Here is a tiny trained network, its code and every weight. The questions are about switching its units off for an input and a class, where a switched-off unit gives its printed mean instead of its output.

import numpy as np


def w(rows, s, z=0):
    codes = np.array(rows[::2]) - 128.0
    scale = np.full(codes.shape[1], s)
    scale[-1] = z or s
    return codes * scale


def f(y):
    return np.maximum(y, 0)


def log_softmax(a):
    a = a - a.max(-1, keepdims=True)
    return a - np.log(np.exp(a).sum(-1, keepdims=True))


def net(x, mask):
    res = np.array(x, float).reshape(1, 5) / 4 @ E
    y = f(res @ A[0][:, :-1].T + A[0][:, -1])
    res = res + np.where(mask, y, B[0][:, -1]) @ B[0][:, :-1]
    return log_softmax(res[-1] @ U[:, :-1].T + U[:, -1])


A, B = {}, {}
E = w([
[106,139,249,172],'x0',
[110,176,144,59],'x1',
[31,120,106,154],'x2',
[127,128,128,126],'x3',
[121,39,155,45],'x4',
],0.011)
A[0] = w([
[176,130,155,92,127],'N1',
[218,189,129,139,52],'N2',
[134,122,94,105,52],'N3',
[154,140,202,122,156],'N4',
[115,140,179,143,2],'N5',
[175,50,94,242,130],'N6',
[117,223,160,218,117],'N7',
[58,127,126,114,225],'N8',
[143,56,162,200,140],'N9',
[153,112,97,95,136],'N10',
[97,192,134,13,6],'N11',
[151,72,61,114,62],'N12',
[110,2,152,116,95],'N13',
[108,203,12,71,69],'N14',
[124,176,202,130,76],'N15',
[111,222,84,34,132],'N16',
[103,160,207,101,190],'N17',
[17,96,116,155,63],'N18',
[150,79,217,185,81],'N19',
[140,115,192,151,46],'N20',
[117,131,166,144,24],'N21',
[111,101,213,115,74],'N22',
[102,171,118,55,167],'N23',
[204,141,141,102,39],'N24',
[149,21,108,177,90],'N25',
[231,129,151,115,43],'N26',
[120,13,201,71,94],'N27',
[162,125,82,80,30],'N28',
[97,63,150,24,35],'N29',
[42,114,140,72,91],'N30',
[127,149,170,146,37],'N31',
[141,125,35,124,23],'N32',
[237,94,156,143,63],'N33',
[35,128,112,112,78],'N34',
[157,111,72,106,31],'N35',
[128,110,164,156,67],'N36',
[202,130,63,105,158],'N37',
[127,106,61,170,60],'N38',
[187,165,164,85,67],'N39',
[83,179,94,150,74],'N40',
[91,199,179,78,85],'N41',
[28,73,100,188,17],'N42',
[140,122,96,114,39],'N43',
[152,57,122,90,114],'N44',
[156,204,111,163,229],'N45',
],0.012,0.0058)
B[0] = w([
[144,150,126,90,181],'N1',
[105,183,174,146,183],'N2',
[56,114,90,139,151],'N3',
[114,78,64,130,209],'N4',
[65,121,97,140,150],'N5',
[171,83,206,76,230],'N6',
[131,100,156,177,249],'N7',
[173,163,92,83,228],'N8',
[129,77,151,27,208],'N9',
[117,119,99,123,184],'N10',
[120,101,202,113,201],'N11',
[72,117,120,110,190],'N12',
[158,159,135,254,219],'N13',
[72,106,128,144,254],'N14',
[90,120,68,144,192],'N15',
[165,60,175,123,245],'N16',
[116,84,76,112,236],'N17',
[108,191,131,68,202],'N18',
[71,128,83,99,216],'N19',
[43,134,80,115,171],'N20',
[58,111,76,142,143],'N21',
[82,106,92,131,200],'N22',
[144,73,165,112,217],'N23',
[88,198,136,106,165],'N24',
[154,83,231,59,193],'N25',
[57,205,151,93,184],'N26',
[144,150,164,253,250],'N27',
[66,148,112,137,174],'N28',
[112,164,154,227,222],'N29',
[160,161,165,135,202],'N30',
[56,112,138,134,151],'N31',
[67,138,137,148,194],'N32',
[93,227,143,58,196],'N33',
[124,199,123,67,191],'N34',
[64,122,100,128,169],'N35',
[88,91,117,122,154],'N36',
[94,82,114,128,229],'N37',
[88,110,172,132,175],'N38',
[135,191,163,88,175],'N39',
[124,183,239,164,183],'N40',
[155,41,205,57,195],'N41',
[122,188,134,72,192],'N42',
[54,83,98,142,143],'N43',
[148,135,163,194,198],'N44',
[150,96,170,234,243],'N45',
],0.0077,0.0086)
U = w([
[106,150,163,215,85],'0',
[27,84,87,120,86],'1',
[92,248,159,70,101],'2',
[114,115,135,126,252],'3',
[127,61,180,88,120],'4',
[181,88,99,136,174],'5',
[157,160,21,105,101],'6',
[206,132,61,103,101],'7',
],0.014,0.02)

Each question gives the input, the list of numbers given to net, and the class t.
The units are the neurons (one row each of A and B). Each row of codes is followed by its name. A weight is (code - 128) times the scale printed after its matrix; where a second scale follows, it is the last column's (A, B and U).
mask holds one flag per neuron, in row order. A switched-off neuron (its flag False) gives its mean, the last column of its row in B, instead of its output. The means were averaged over made-up inputs and are rounded, as every weight is.
A unit's drop is (log p(t) with every unit on - log p(t) with that unit switched off) / (log p(t) with every unit on - log p(t) with every unit switched off).
The circuit of an input: a set's keep is (log p(t) with only the set's units on - log p(t) with every unit switched off) / (log p(t) with every unit on - log p(t) with every unit switched off). Starting from the 12 units with the biggest drops (on a tie, the unit counted first), units are removed one at a time, each time the one whose removal leaves the highest keep (on an exact tie, the one counted first), for as long as the keep stays at least 0.8.
units of the circuit, in order: the units of the circuit, biggest drop first
top k neurons: the k neurons with the biggest drops, biggest first
drop when u is switched off: that unit's drop, to one decimal
input [-8,8,4,7,-6], class 1: units of the circuit, in order => [N14]
input [3,-8,7,2,-7], class 4: units of the circuit, in order => [N6; N9]
input [-2,-7,7,-5,8], class 0: top 2 neurons => [N13; N27]
input [-6,-4,7,-6,2], class 2: top 3 neurons => [N42; N18; N34]
input [1,-5,-5,1,8], class 0: top 2 neurons => [N27; N13]
input [-7,6,-4,0,-6], class 1: top 3 neurons => [N14; N37; N27]
input [6,-7,5,0,-1], class 4: top 3 neurons => [N6; N9; N25]
input [2,-6,-6,5,0], class 2: units of the circuit, in order => [N33; N26]
input [7,3,5,1,6], class 1: top 2 neurons => [N17; N22]
input [0,4,-7,-2,-7], class 0: top 2 neurons => [N45; N7]
input [-2,1,-8,-8,-7], class 2: top 3 neurons => [N33; N26; N27]
input [3,4,-4,6,6], class 0: top 2 neurons => [N27; N29]
input [6,0,6,1,4], class 1: top 2 neurons => [N22; N17]
input [-4,-6,7,-1,8], class 0: units of the circuit, in order => [N13]
input [-1,6,-5,6,-8], class 0: top 2 neurons => [N45; N2]
input [5,4,4,5,-3], class 1: drop when N14 is switched off => -0.2
input [-6,4,1,-6,6], class 0: drop when N29 is switched off => 0.4
input [-1,-8,0,-7,-5], class 4: drop when N6 is switched off => 0.3
